Each row has a name. Each piece below is followed by the name of the row it came from, unless a question asks for something else. Each question is about the rows just above it.

fug: [-8.26  2.19 -3.35 -1.80 -3.11  0.49]
tuf: [-1.17 -2.82 -1.47  2.00  6.93 -5.48]
Posov: [-1.80 -3.36 -3.11  0.49  2.19 -8.26]
[-8.26 -1.80 -3.36 -3.11  0.49  2.19] is which row reordered? | Posov
Put [-8.26 -3.36 -3.11 -1.80  0.49  2.19] back in order: which row is it? | Posov
Put [-8.26 -3.35 -3.11 -1.80  0.49  2.19] back in order: which row is it? | fug

Fupes: [-0.98 -0.70  5.33  4.10 -1.69  1.80 -2.10 -4.01  0.42  1.75  0.56 -0.37
  1.73 -0.37 -2.48 -2.75  1.93  0.73 -3.73]
bof: [ 0.48  2.34  0.46  1.08  0.26 -0.43  1.89 -0.33  1.68 -3.11  0.94 -3.51
 -0.12 -3.27  3.75 -1.07 -1.35  1.94 -2.76]
Voz: [-2.10 -4.01  5.33  1.93 -2.48  1.80 -0.37  0.73  0.43 -1.69 -0.37 -0.70
  1.73 -3.73  1.75 -2.75  4.10  0.56 -0.98]
Put [-2.75 -2.10  1.75  0.73 -0.98 -0.37 -0.70  0.56  1.80 -4.01 -3.73  5.33
  0.43  1.93 -2.48  1.73 -0.37 -1.69  4.10] back in order: which row is it? | Voz
Which row holds these entries in another order? [-3.11 -0.43 -3.51  2.34  3.75 -0.33  1.89 -3.27  1.68  0.46 -1.35 -0.12
  0.48  1.94  0.94  1.08 -2.76 -1.07  0.26] | bof
[-0.98  0.56  4.10 -2.75  1.75 -3.73  1.73 -0.70 -0.37 -1.69  0.43  0.73
 -0.37  1.80 -2.48  1.93  5.33 -4.01 -2.10] is which row reordered? | Voz
[ 0.43 -1.69  0.73 -0.70  1.75 -0.98 -0.37  5.33 -2.10  1.93  4.10  1.80
 -3.73  1.73 -4.01 -2.48 -0.37 -2.75  0.56] is which row reordered? | Voz
Put [-4.01 -3.73 -2.75 -2.48 -2.10 -1.69 -0.98 -0.70 -0.37 -0.37  0.42  0.56
  0.73  1.73  1.75  1.80  1.93  4.10  5.33] back in order: which row is it? | Fupes
Which row holds these entries in another order? [-2.75  5.33 -4.01 -0.37  4.10  1.93 -0.98  1.80  1.73  0.43 -2.48  0.56
 -3.73 -1.69  1.75 -0.37  0.73 -2.10 -0.70] | Voz
Put [ 1.08  0.26 -0.43  1.89 -0.33  1.68 -3.11  0.94 -3.51 -0.12 -3.27  3.75
 -1.07 -1.35  1.94 -2.76  0.48  2.34  0.46] back in order: which row is it? | bof

